<27> [-7, -22, 27, 40, 11, -12, 9, 43, -16, 41, 5, 7, 8, 11, 30, 21, -5, 17, 9, 15, -10, -3, -16]
<31> [2, -22, -1, 33, 11, -3, 24, 22, -12, 31, -5, 24, 4, 17, -16, -3, 16, -8, 14, 19, 48, -12, 33]
<37> [40, -10, -34, -21, -9, -4, 12, -41, 31, -75, -8, 7, -20, -15, -39, -3, 34, -31, 5, -10, 41, -5, 43]
<34> [-7, 14, 23, 21, -24, -18, -22, -29, -5, 3, 29, 30, 27, -11, -3, 2, -17, -7, -14, 30, -7, -21, 7]
<34> [25, 25, 58, 10, 15, -17, 9, 21, -15, 17, -3, 46, -14, 40, 55, 21, 16, -31, -13, -7, 26, -19, 35]
<34> [4, 41, 24, -22, -22, 5, -51, -47, -15, -19, 60, 38, 49, -16, -17, -38, -48, -1, -24, 58, -70, 13, -37]
<27> [-24, -32, 8, 61, -2, -11, 4, 26, -19, 46, 18, 7, 30, -5, -6, 12, -17, 23, 8, 35, -13, -7, -22]
<34> [-12, 5, 19, 32, -34, -37, -25, -30, 10, 14, 11, 7, 11, -15, 14, 27, -14, -15, -15, 16, 16, -35, 28]
<31> [15, -14, -10, 6, -1, -19, -16, 6, 7, 4, -9, -31, -11, 4, 22, 22, -21, -16, -12, 4, -17, 12, -7]
<31> [-9, 30, 27, -29, -51, -25, -53, -61, 33, -51, 28, -17, 8, -53, 33, 23, -22, 17, -18, -10, -60, -16, -29]
<27> [-15, 19, -3, -6, -14, 6, 3, -32, 0, 6, 1, 29, 9, -3, -36, -26, 16, -12, 2, 6, 55, -27, 49]
<37> [6, 11, 42, 3, 48, 24, 39, 66, -34, 25, -8, 31, -10, 46, 40, 1, 23, 13, 8, -25, -10, 13, -23]
<27> [-28, 3, 48, 7, -6, -14, -10, 30, 0, 38, -2, -16, -4, -6, 68, 31, -7, 38, 6, -17, -28, -13, -27]
<37> [51, 8, -1, -73, 13, 2, 2, 1, 35, -69, -30, -30, -56, 2, 44, 12, 28, -12, 5, -50, -9, 22, 3]
<38> [-12, 48, 57, -6, -46, -15, -27, -68, 11, -44, 48, 62, 31, -38, 2, 0, 8, 7, -11, 9, -9, -46, 13]
<34> [-7, 14, 53, -38, -25, -26, -41, 2, 12, 53, 1, 5, -3, -6, 58, -10, -10, 12, 15, 33, 25, -24, 39]
<27> [39, 49, 42, -80, -6, 10, -16, -36, 16, -68, 19, 45, -10, -7, 19, -29, 24, -7, 2, -6, -9, 0, 16]
<34> [8, -13, -7, 12, -3, -26, -19, 12, -6, 70, -17, -7, -4, 27, 8, -7, -23, -37, -4, 46, 55, -7, 58]
<38> [-12, 14, 20, -25, -10, 10, -14, -9, -3, 7, 21, 20, 19, -14, -5, -30, -4, 24, 12, 23, -10, -3, -6]
<38> [-20, 19, 60, 36, 14, -2, 10, 36, -35, 50, 15, 41, 18, 27, 41, 13, -3, 13, -6, 2, -12, -16, -14]
<38> [-56, 94, 35, -37, -28, -4, -41, -44, -3, 45, -23, -19, -12, 15, 52, 8, -27, -22, -50, -58, 13, -35, 26]
<38> [-34, 34, -35, -8, 2, 32, 0, -27, -12, -10, -3, -21, 10, 0, -39, -17, -19, -1, -27, -34, -26, 13, -32]
<27> [-51, -52, 38, 72, -15, -8, 27, 36, -4, 24, 32, 21, 39, -49, 1, 28, 23, 91, 48, 16, -21, -32, -46]
<38> [-35, 36, 48, 54, -33, -16, -1, -45, -13, -3, 38, 65, 39, -16, -10, 19, 7, -1, -21, 0, 11, -56, 15]
<31> [-26, -12, 20, -18, 2, 16, 9, 27, -2, 32, 2, 8, 8, -14, 3, -26, 19, 53, 40, 11, 13, -7, -3]
<37> [-9, 45, 13, -1, -20, -23, -38, -34, 13, -30, -5, -49, -17, -6, 63, 60, -40, -21, -59, -60, -75, 1, -47]
<38> [1, 37, 31, -20, -26, -19, -24, -39, 17, -24, 4, 10, -8, -11, 31, 16, 2, -15, -19, -19, 3, -26, 21]
<38> [70, -50, -27, -40, -20, -41, -16, -19, 61, -62, -21, -32, -45, -28, 13, 18, 24, -26, 26, 17, 40, 2, 56]
<27> [-26, 0, 33, 8, -17, -6, -9, 2, 3, 9, 19, 6, 17, -26, 21, 10, -1, 42, 12, 4, -25, -16, -25]
<37> [33, -45, -9, 41, 58, 13, 73, 76, -13, -18, -31, -1, -35, 38, 16, 39, 47, -1, 17, -47, 6, 21, -20]
<31> [6, -12, -18, -10, 16, 10, 8, 20, 2, -8, -14, -30, -14, 4, 7, 6, -2, 8, 2, -18, -23, 23, -27]
<27> [49, 6, -4, -11, 15, 1, -14, -5, -14, -23, 21, 24, 9, 23, -10, -20, -22, -38, -17, 41, -28, 31, -6]
<31> [-19, -32, 4, -11, 25, 13, 22, 68, -1, 45, -31, -40, -22, 6, 38, 6, 14, 49, 36, -21, -2, 15, -24]
<37> [5, 28, 25, -63, 9, 11, -15, 14, 8, -3, -15, -22, -26, 7, 53, -6, 0, 14, 2, -29, -27, 16, -17]
<34> [-3, -9, -32, 36, -16, -18, -13, -28, 3, -4, 3, -16, 10, -7, -26, 17, -24, -27, -24, 10, -1, -4, 4]
<37> [-14, -36, -35, -4, 6, 3, 7, 28, 17, 10, -30, -66, -23, -13, 10, 17, -2, 27, 16, -26, -12, 18, -26]
<38> [34, -3, 13, 27, 9, -13, 16, -1, 3, -58, 9, 15, -9, 4, 18, 42, 14, -18, -17, -25, -31, 2, -22]
<37> [33, -30, 16, 7, -5, -24, -17, 12, 2, 12, 19, 20, 11, -2, 9, -6, -10, -5, 15, 63, 3, 4, 16]
<31> [-32, 21, 30, -6, -4, 11, 17, 2, 5, -7, -6, 6, -7, -13, 23, 14, 29, 35, 9, -50, 1, -24, -10]
<31> [50, -42, -56, 23, 1, -2, 4, -26, 5, -63, 27, 13, 20, -14, -76, -15, -7, -30, 0, 52, -13, 28, -6]
<34> [-10, 2, 5, 22, -12, -5, 10, -17, 9, -35, 6, 3, 2, -20, -1, 28, 14, 9, -6, -30, -13, -16, -15]
<34> [-9, -2, 15, 14, -8, -8, 5, -1, 2, 6, 3, 12, 3, -6, 6, 9, 11, 7, 6, -1, 16, -19, 12]
<37> [4, -46, -23, 47, -9, -23, -2, 6, 5, 12, 6, -14, 11, -12, -17, 18, -13, -2, 6, 34, 2, 0, -1]
<31> [2, -12, 2, 4, 2, -15, -11, 21, 2, 31, -14, -26, -12, 9, 31, 15, -15, -4, -1, 5, -1, 5, 1]
<27> [-48, 13, 19, 12, -14, -9, -2, 6, -1, 58, -20, -13, -4, 0, 26, 13, 2, 15, 1, -22, 36, -34, 24]
[3, -11, -9, 33, -3, -8, -20, -3, -20, 21, 28, 10, 33, 3, -22, -9, -40, -11, -14, 54, -30, 14, -20] : <27>
[17, -10, 49, -3, 23, -6, 22, 53, 0, 3, -11, 8, -25, 15, 67, 29, 28, 22, 19, -26, -10, 0, -13] : <27>
[-25, -65, -55, 11, 18, 15, 44, 49, 11, 48, -49, -44, -23, -3, -36, -12, 35, 31, 52, -9, 77, 0, 32] : <34>
[9, 17, -15, -12, 23, 12, 0, 14, -18, 24, -17, -10, -11, 38, 2, -13, -17, -31, -20, -5, 3, 21, 5] : <31>
[-28, -17, -1, 61, -11, 4, 36, -14, -4, -25, 22, 36, 28, -28, -47, 15, 31, 26, 12, -9, 12, -31, -8] : <34>
[2, 0, -5, -27, -6, 1, -20, -4, 12, -16, 2, -30, -5, -16, 16, 2, -16, 15, -1, -5, -41, 17, -32] : <31>
[19, 30, 44, 11, -11, -37, -17, -13, 6, -7, -4, 10, -19, 17, 65, 48, -4, -39, -33, -23, 0, -24, 23] : <34>
[-17, -8, -16, 40, -29, -21, -14, -35, 8, -4, 13, -5, 19, -24, -25, 18, -16, -9, -14, 13, 2, -20, 5] : <34>
[-1, 7, -7, 27, 29, 8, 37, 27, -15, 9, -32, -5, -25, 39, 11, 26, 18, -25, -16, -52, 23, -1, 8] : <31>
[88, -46, 36, -13, 23, -25, 11, 42, 20, -64, 11, 18, -27, 2, 58, 31, 28, 0, 26, 19, -36, 26, -17] : <38>
[22, -2, -11, -4, 18, -3, -3, 18, -11, 29, -17, -6, -13, 35, 8, -7, -13, -35, -10, 14, 19, 16, 22] : <34>
[19, -26, -7, 40, -19, -32, -6, -19, 14, -24, 12, 4, 5, -16, -6, 31, -3, -19, -6, 19, 4, -14, 12] : <31>
[-21, 40, 34, 4, -1, 15, -1, -11, -30, 28, 25, 57, 31, 15, -15, -31, -3, -1, -8, 19, 11, -17, 12] : <37>
[20, -18, 12, -18, 14, -3, -1, 34, 3, 9, -8, -13, -15, 8, 35, 3, 2, 11, 16, 7, -13, 17, -10] : <37>
[6, -37, -24, 42, 20, -5, 14, 37, -12, 22, -10, -25, -2, 16, 0, 21, -14, -5, -2, 7, -15, 20, -23] : <27>
[2, 11, 17, 25, 4, 8, 9, -7, -22, -9, 31, 51, 29, 5, -25, -12, 2, -3, -5, 22, -9, -5, -8] : <34>
[-9, 11, -5, -30, -23, -1, -34, -28, 15, -16, 13, -24, 8, -29, 2, -8, -24, 15, -5, 7, -40, 8, -25] : <34>
[-7, 31, 4, 3, -35, -27, -18, -57, 24, -25, -8, -4, -12, -14, 9, 30, 3, -34, -29, -32, 30, -38, 42] : <38>
[-25, -7, 3, 32, -8, -11, -14, 9, -12, 46, 6, -12, 18, 0, 8, 10, -29, 7, -8, 20, -14, -4, -14] : <27>
[47, -13, 17, -28, 5, -27, -9, 18, 24, -17, -21, -19, -40, 10, 61, 28, 10, -19, 4, -9, 5, 7, 20] : <38>
[40, -9, -15, -36, 19, 9, 8, 10, 18, -64, -11, -28, -30, -2, 18, 13, 11, 0, 1, -32, -44, 35, -36] : <27>
[-23, -17, -12, -3, -26, -16, -14, -12, 26, 10, -14, -38, -8, -30, 7, 14, -1, 20, 12, -7, 15, -16, 10] : <34>

<74> [-5, -12, -2, -15, -7, 4, -26, 27, -1, -4, 20, -13, 0, -20, 0, 35, 7, 8, 19, 27, -33, -8, 17]
<74> [44, 0, -12, 1, -18, -22, -13, -5, 5, 19, 27, -1, 7, 7, -40, 7, 6, 5, 11, -10, -18, -20, -18]
<84> [37, -22, 51, -40, 32, -12, -39, 9, -34, 1, 65, 9, -39, 19, 8, -62, -23, -31, -8, -15, -18, -28, -37]
<84> [-48, -31, -4, -2, 6, -22, 12, -2, 38, 24, 20, 16, -3, 7, 0, 8, -27, -3, -17, 7, 51, -11, 23]
<84> [-17, -47, -23, -14, -22, -2, 43, 39, -29, 8, -1, -36, 47, -33, -55, 41, 11, 36, 26, 20, -8, 27, 10]
<82> [-24, -12, -19, 18, -8, 29, -10, 1, -5, 1, -8, 6, 23, -26, -16, 30, -2, 26, 8, 18, -3, 1, 7]
<80> [-13, 28, -9, -3, 3, -10, -49, -1, 34, 16, 28, -25, -26, 18, 37, 15, -1, -20, -12, 30, -30, -29, 13]
<81> [-24, -25, 15, -20, -6, -2, -29, 5, 13, 19, 8, 16, 10, 11, -22, 30, 0, 10, -38, 22, -23, -15, -8]
<80> [-56, 22, 27, -13, -3, 10, 16, -21, 20, -14, -62, 66, -65, 20, 60, -15, -9, -32, 0, -18, 67, 9, 51]
<74> [-22, -7, -9, 47, 38, 34, 1, -15, 0, -24, 20, 16, -5, -32, 43, -37, -43, -4, 18, -8, 66, -2, 14]
<74> [-37, 6, 6, -16, 26, -14, -12, 5, 32, -5, 19, 7, -32, -1, 50, -4, -8, -8, 9, 9, 3, -2, 25]
<81> [12, -22, -14, 7, 28, -5, 29, 26, -15, -23, 35, -36, 25, -41, 5, -12, -6, 19, 41, -1, 1, 23, 0]
<86> [12, 21, -8, 7, -3, -19, 2, -21, 33, 5, -7, 23, -8, 12, 1, 1, 8, 2, 3, -18, 5, -4, 0]
<86> [1, -48, 25, -23, 26, 21, -27, 29, -52, -10, 61, 3, -17, -31, 1, -30, -31, -4, 30, 7, -1, -14, -6]
<74> [50, 56, -7, 27, 6, 15, -15, -19, -16, -14, -13, -36, 1, 15, 23, -28, 16, -16, -11, -8, -34, 0, -30]
<86> [-10, -15, -1, -26, -31, -6, 56, -6, -29, 14, -50, 38, 0, 5, -54, -1, 15, 20, 24, -32, 22, 28, -1]
<86> [10, -10, -19, 31, -12, 25, -28, 3, -5, 2, 17, -13, 26, -20, -19, 27, -9, 10, -1, 22, -5, -19, -1]
<84> [15, 15, -1, 21, 25, 5, -31, -21, 9, 4, 34, -2, -9, 9, 20, -32, -19, -13, -13, -5, 1, -23, -22]
<80> [-13, -59, -4, 5, 1, -2, 21, 10, 4, 1, 23, 35, 27, -35, -41, 15, -21, 31, 22, -8, 40, 2, 8]
<74> [-39, 9, 11, 5, 11, 3, 62, -12, 5, -20, -62, 19, -6, 8, 33, -23, 0, -7, -13, -21, 57, 40, 19]
<82> [-17, -24, 9, -2, 2, 12, -2, 29, -27, -3, 23, -40, -11, -5, 23, -9, -26, -33, -5, 26, 30, -10, 24]
<82> [-15, -20, -49, 0, 16, -36, 34, -8, 11, 36, 61, -4, -3, -19, -31, -25, -23, 28, 68, -23, 32, -1, 0]
<81> [13, 8, 2, 11, -2, -1, -26, -6, 21, -1, 9, 5, 2, 5, 5, 12, 0, -5, -16, 6, -10, -17, -2]
<80> [-78, -20, 7, -14, 15, 0, 11, -19, 40, 3, -17, 89, -34, -12, 20, 4, -19, 19, 21, -16, 56, 7, 38]
<82> [-3, 21, -12, 15, -1, -18, 17, -26, 42, 6, -25, 17, 13, 16, -3, 8, 13, 12, -20, -14, 6, 9, -6]
<80> [6, 26, 10, -2, 9, -1, 13, -21, -10, 2, -24, -1, -11, 29, 12, -36, 5, -15, -24, -19, 1, 9, -22]
<80> [15, -45, -3, 8, -1, -16, 23, 18, 7, -7, 30, 10, 22, -29, -27, 10, -15, 14, 25, -9, 35, 1, 11]
<84> [-12, -3, -9, 21, -23, -1, 1, -26, 36, 13, -23, 52, 4, 6, -21, 25, -6, 8, -11, -11, 40, -13, 15]
<81> [-71, 12, -49, 44, 47, 32, -8, -41, 4, 29, 34, -8, -2, -10, 28, -46, -47, 15, 6, 6, 40, -8, -12]
<82> [-35, 11, -9, -48, 26, -44, 27, -3, -3, 40, 28, -32, -34, 34, 10, -47, -1, -7, 10, -9, -14, 11, -15]
<74> [-7, -23, -4, -12, -5, -24, 1, 5, 20, 16, 29, 17, -10, -3, -15, 9, -12, 2, 18, -3, 19, -13, 15]
<80> [6, -10, 10, 5, -5, 0, 14, 0, -5, -6, -8, 10, -3, 3, 0, -9, -9, -13, -4, -10, 33, 0, 8]
<84> [14, -43, 17, -22, -35, -5, -2, -1, -12, 18, -5, 62, 6, 0, -73, 23, 1, 18, 4, -18, 9, -14, -8]
<81> [-75, -31, 24, -67, 29, -40, 17, 7, 32, 29, -1, 21, 7, 23, -12, 11, 14, 35, -43, 10, -40, 26, -19]
<82> [-55, -15, -10, -21, -7, 11, -14, 2, -15, 34, 11, 3, -21, 5, -9, 4, -17, 0, 5, 20, 7, -13, 12]
<80> [-3, -42, -1, -9, -3, -50, 46, 35, 24, 3, 40, -29, -5, -4, 7, 2, -24, -27, 18, 2, 68, -2, 45]
<80> [-5, -19, -8, -2, 19, -20, 14, -5, 19, 7, 26, 17, 13, -12, -17, -7, -6, 26, 15, -15, 5, 6, -12]
<82> [-21, -2, -10, 12, 22, 9, 9, -3, 9, -19, 8, 24, -14, -31, 28, -10, -14, 12, 44, -10, 29, 10, 23]
<86> [-8, 25, -37, 39, -6, 27, -27, -25, -3, 26, 2, -31, 24, 9, -12, 6, -6, 5, -27, 20, -14, -18, -22]
<84> [53, 10, 36, 2, -34, 19, 12, 0, -24, -42, -64, 46, -9, -3, -6, 7, 23, -14, 8, -30, 13, 12, 11]
<82> [-67, 1, -23, 17, 9, 25, 7, -4, 13, 2, -22, -3, 12, -17, 20, 21, -6, 20, -4, 24, 14, 15, 22]
<86> [-47, 1, 3, -4, -18, -1, 51, 5, 25, -13, -80, 11, 22, 2, 6, 43, 26, 15, -26, 7, 17, 42, 30]
<80> [-20, -18, 14, 7, -15, 13, -5, 4, 12, -13, -13, 43, -22, -12, 15, 18, -18, -15, 9, 2, 53, -12, 44]
<81> [13, -20, 2, 3, 9, -14, 12, 28, 12, -23, 24, -19, 10, -25, 14, 12, -3, 0, 20, 7, 9, 7, 21]
<82> [26, 25, -8, 33, 38, -14, 37, -14, 40, -49, -9, 19, 8, -31, 45, -21, 9, 18, 38, -37, 22, 33, 7]
<84> [13, -30, 31, -31, -18, -15, 15, 18, -13, -5, -4, 28, -17, 3, -17, 2, -1, -13, 10, -14, 21, 0, 15]
<81> [-49, 15, -42, 16, -21, 18, 6, -24, -3, 34, -15, 10, -21, 2, -7, 2, -16, 2, 27, 3, 40, -9, 25]
<81> [-24, 28, -12, -7, 9, -13, 16, -24, 18, 15, -18, 11, -16, 19, 11, -16, 8, 6, 2, -15, 0, 12, -5]
<84> [11, 8, -19, 48, 1, 15, 33, 8, 4, -32, -19, -35, 26, -24, 27, 5, -5, -9, 7, 4, 42, 18, 25]
<74> [-24, 9, 11, -5, 28, -10, 5, -18, 30, -5, -8, 28, -9, 9, 26, -15, 0, 7, -16, -12, 5, 10, -6]
<86> [-6, -34, 13, -3, 9, 4, 15, 16, 7, -32, -2, 42, 9, -41, -1, 17, -1, 26, 32, -10, 17, 18, 20]
<74> [10, 2, -11, -14, -21, -8, 5, 43, 24, -41, -21, -6, 15, -50, 8, 78, 46, 34, 59, 21, -51, 28, 46]
<82> [38, 15, 33, 4, 16, -8, 9, 10, 3, -41, -8, -11, -13, 6, 48, -25, 4, -34, -12, -12, 10, 9, 6]
<86> [3, -18, 33, -65, -25, -23, 0, 10, -48, 38, 14, 10, -59, 45, -26, -37, -11, -43, 3, -14, 11, -22, -3]
<81> [11, 23, -33, 46, 12, -9, 6, -3, 40, -20, 25, -19, -10, -25, 49, -2, -16, -14, 43, -2, 45, -7, 40]
<86> [-36, 12, -10, 2, -15, 3, -1, -28, 18, 27, -28, 29, -9, 23, -10, 8, -2, 3, -21, -2, 17, -7, 3]
<81> [-35, -25, -25, 17, 38, 6, 0, 6, 7, 5, 49, -22, 22, -32, 8, -7, -26, 25, 14, 16, 8, 2, -3]
<86> [9, -26, -3, -21, 14, 18, 5, -10, -77, 22, 38, 20, -16, -13, -49, -64, -23, 17, 50, -33, 3, -3, -43]
<84> [69, 26, -62, 44, 14, -13, -15, 9, -16, 9, 94, -99, 10, -24, 4, -30, -16, -10, 64, 6, -18, -25, -15]
<74> [-8, 45, -6, 39, 41, 13, 33, -14, 39, -66, -44, 18, -3, -36, 83, -12, 14, 13, 33, -22, 23, 45, 29]
[-45, -33, 37, -24, 28, 19, -44, 34, -11, -10, 39, -16, -25, -5, 51, -4, -30, -30, -27, 44, 0, -19, 21] : <86>
[8, 13, -24, 1, 7, -10, 15, -10, 6, 6, -4, -8, 30, -8, -27, 6, 24, 40, 12, -10, -42, 21, -29] : <82>
[-36, 11, -2, -19, -7, -12, 1, 19, 27, -9, -10, 0, -38, -6, 46, 26, 5, -15, 30, 17, 11, 4, 58] : <80>
[27, 27, 32, 14, 27, 20, -10, -5, -13, -41, -13, -6, -18, 6, 59, -41, -3, -33, -20, -10, 4, 5, -7] : <84>
[29, 59, -23, 56, 29, 28, -17, -50, -5, -7, 4, -7, -10, 8, 37, -60, -15, -14, 1, -25, 13, -10, -31] : <81>
[-23, -32, 14, -8, 3, -1, 3, -23, -18, 43, 15, 21, 0, 36, -38, -38, -33, -12, -50, -11, 39, -21, -33] : <74>
[59, 8, 4, 10, -34, -21, -11, 38, 16, -19, 3, -64, 20, 5, 8, 48, 22, -33, -19, 30, -24, -12, 23] : <86>
[25, -6, 13, -4, -29, -17, 43, 42, -3, -40, -22, -21, -24, -15, 34, 16, 4, -42, 41, -2, 54, 15, 68] : <80>
[17, -5, -2, -6, 23, 18, -22, 5, -60, 13, 51, -43, -9, 0, -5, -52, -20, -12, 10, 4, -23, -14, -38] : <86>
[7, 37, -66, -6, 11, -49, -34, -5, 29, 56, 98, -69, -33, 12, 8, -14, -9, -6, 57, 14, -41, -38, -2] : <84>
[7, 1, -23, 29, -10, -22, 24, -13, 36, 14, -5, -12, 33, 10, -19, 15, 0, 5, -23, -4, 25, 0, -2] : <82>
[-20, 15, 12, -8, 1, 10, 19, -14, -9, -7, -42, 24, -20, 12, 16, -18, 5, -6, -4, -15, 17, 17, 5] : <80>
[-40, 9, 8, -7, 34, -2, -8, 0, 32, -16, 6, 13, -24, -8, 57, -6, -6, -1, 5, 7, 4, 8, 22] : <74>
[-29, 17, 2, -8, 20, -4, -2, -25, 26, 1, -11, 44, -23, 5, 21, -13, 2, 14, 7, -17, 2, 7, 0] : <80>
[0, -11, -3, -7, -5, 2, -32, 10, -19, 24, 45, -26, -19, 9, -3, -9, -22, -24, 0, 19, 0, -32, 1] : <74>
[0, 15, -1, -24, 3, -34, 8, -5, 33, 8, -8, 8, 2, 14, -6, 14, 27, 19, -3, -8, -38, 13, -10] : <81>
[18, 2, 19, -2, -16, -12, -1, 7, 1, 7, -10, -29, 5, 36, 1, 2, 2, -35, -55, 12, 3, -11, -4] : <82>
[8, -9, 0, -14, -15, -6, -7, 8, -19, 23, 10, -26, 10, 17, -30, 5, 4, -5, -20, 12, -23, -10, -17] : <82>
[-14, 4, 26, -70, 13, 3, -30, 8, -50, 14, 20, 18, -61, 11, 5, -37, 6, -3, 36, -7, -54, -3, -17] : <82>
[-33, 5, -4, -9, 12, 19, -11, -9, -2, -5, -6, 40, -22, -20, 13, -2, -1, 22, 36, -6, -5, 7, 10] : <82>
[-33, -3, 3, 5, -12, 42, -37, -15, -26, 25, -15, 5, 7, 17, -18, 7, -11, -1, -48, 26, -12, -19, -19] : <80>
[-23, -49, 5, 8, -12, 40, 5, 12, -43, 3, -10, 9, 34, -22, -42, 14, -17, 17, -16, 15, 21, 3, -6] : <74>
[19, 18, 15, 21, -44, 64, -52, 11, -25, -41, -50, 30, -15, -27, 18, 51, 13, -14, 15, 23, -11, -16, 40] : <80>
[62, 29, 21, 25, -39, 40, -26, 12, -32, -47, -44, -3, -11, -10, 21, 20, 17, -35, 8, 5, -4, -9, 23] : <80>
[-9, 18, -5, 7, 43, -37, -5, -23, 74, -10, 34, 42, -29, -6, 50, -19, -10, 7, 27, -26, 20, -4, 14] : <74>
[-10, 10, 4, 8, 19, 2, -1, 8, 15, -18, -3, -24, 9, -4, 36, 4, 4, -4, -18, 16, -10, 11, 5] : <86>
[38, -7, 16, 23, -14, 10, -9, 0, -3, -20, -1, 19, -2, -6, 1, 0, -11, -21, -1, -10, 33, -16, 11] : <80>
[38, -8, 3, 6, -8, -28, 15, 25, 21, -25, 21, -11, -9, -17, 19, 11, -2, -21, 35, -6, 29, -3, 37] : <80>
[-5, 33, 12, -40, 9, -59, 1, -18, 46, 29, 7, 5, -44, 56, 23, -23, 12, -24, -21, -17, -16, -8, -6] : <74>
